Here is a tiny trained network, its code and every weight. The questions are about switching its units off for an input and a class, where a switched-off unit gives its printed mean instead of its output.

import numpy as np


def w(rows, s, z=0):
    codes = np.array(rows[::2]) - 128.0
    scale = np.full(codes.shape[1], s)
    scale[-1] = z or s
    return codes * scale


def f(y):
    return y / 2 * (1 + np.tanh(0.7978845608 * (y + 0.044715 * y**3)))


def log_softmax(a):
    a = a - a.max(-1, keepdims=True)
    return a - np.log(np.exp(a).sum(-1, keepdims=True))


def net(x, mask):
    res = np.array(x, float).reshape(1, 3) / 4 @ E
    y = f(res @ A[0][:, :-1].T + A[0][:, -1])
    res = res + np.where(mask, y, B[0][:, -1]) @ B[0][:, :-1]
    return log_softmax(res[-1] @ U[:, :-1].T + U[:, -1])


A, B = {}, {}
E = w([
[211,140,131,31,142,131,85],'x0',
[135,213,156,130,76,255,177],'x1',
[156,79,32,134,46,113,184],'x2',
],0.011)
A[0] = w([
[159,158,171,42,140,161,65,220],'neuron 0',
[109,117,186,98,195,116,32,170],'neuron 1',
[85,58,63,169,134,66,155,183],'neuron 2',
[95,143,215,128,255,111,19,163],'neuron 3',
[194,38,44,102,126,51,129,167],'neuron 4',
[107,117,78,183,75,126,231,253],'neuron 5',
[215,156,115,66,65,161,154,171],'neuron 6',
[200,176,158,46,114,169,115,143],'neuron 7',
[58,167,155,243,88,193,200,117],'neuron 8',
[95,140,172,145,247,109,48,169],'neuron 9',
],0.0089,0.005)
B[0] = w([
[214,188,54,46,192,126,151,205],'neuron 0',
[176,131,143,116,202,90,42,206],'neuron 1',
[74,52,199,167,59,151,87,209],'neuron 2',
[186,106,197,107,242,82,96,245],'neuron 3',
[103,71,91,119,48,27,21,227],'neuron 4',
[66,82,234,169,38,167,125,224],'neuron 5',
[175,84,89,98,59,189,175,201],'neuron 6',
[189,125,71,73,159,203,176,196],'neuron 7',
[36,251,185,236,114,149,255,227],'neuron 8',
[148,120,248,112,213,95,73,221],'neuron 9',
],0.0075,0.013)
U = w([
[156,120,174,116,240,75,33,225],'0',
[28,155,176,227,97,183,230,177],'1',
[205,131,75,59,137,230,178,135],'2',
[78,67,122,159,23,86,65,101],'3',
[110,211,162,160,208,133,187,6],'4',
[175,136,2,73,136,80,99,17],'5',
],0.0087,0.0024)

Each question gives the input, the list of numbers given to net, and the class t.
The units are the neurons (one row each of A and B). Each row of codes is followed by its name. A weight is (code - 128) times the scale printed after its matrix; where a second scale follows, it is the last column's (A, B and U).
mask holds one flag per neuron, in row order. A switched-off neuron (its flag False) gives its mean, the last column of its row in B, instead of its output. The means were averaged over made-up inputs and are rounded, as every weight is.
A unit's drop is (log p(t) with every unit on - log p(t) with that unit switched off) / (log p(t) with every unit on - log p(t) with every unit switched off).
unit that matters most: the unit with the biggest drop
k most important neurons: the k neurons with the biggest drops, biggest first
drop when u is switched off: that unit's drop, to one decimal
input [-6,-6,0], class 3: unit that matters most : neuron 2
input [-8,-4,-3], class 1: 2 most important neurons : (neuron 8; neuron 4)
input [7,7,-8], class 2: 4 most important neurons : (neuron 7; neuron 0; neuron 6; neuron 4)
input [-3,5,-6], class 4: 2 most important neurons : (neuron 8; neuron 5)
input [1,5,4], class 1: 2 most important neurons : (neuron 5; neuron 0)
input [2,7,5], class 1: 3 most important neurons : (neuron 5; neuron 8; neuron 0)
input [-5,4,-8], class 4: 2 most important neurons : (neuron 8; neuron 4)
input [7,-3,5], class 5: 2 most important neurons : (neuron 5; neuron 4)
input [1,4,1], class 2: drop when neuron 6 is switched off : 0.2
input [6,-5,4], class 3: drop when neuron 4 is switched off : 0.5
input [3,0,0], class 2: drop when neuron 9 is switched off : 0.1
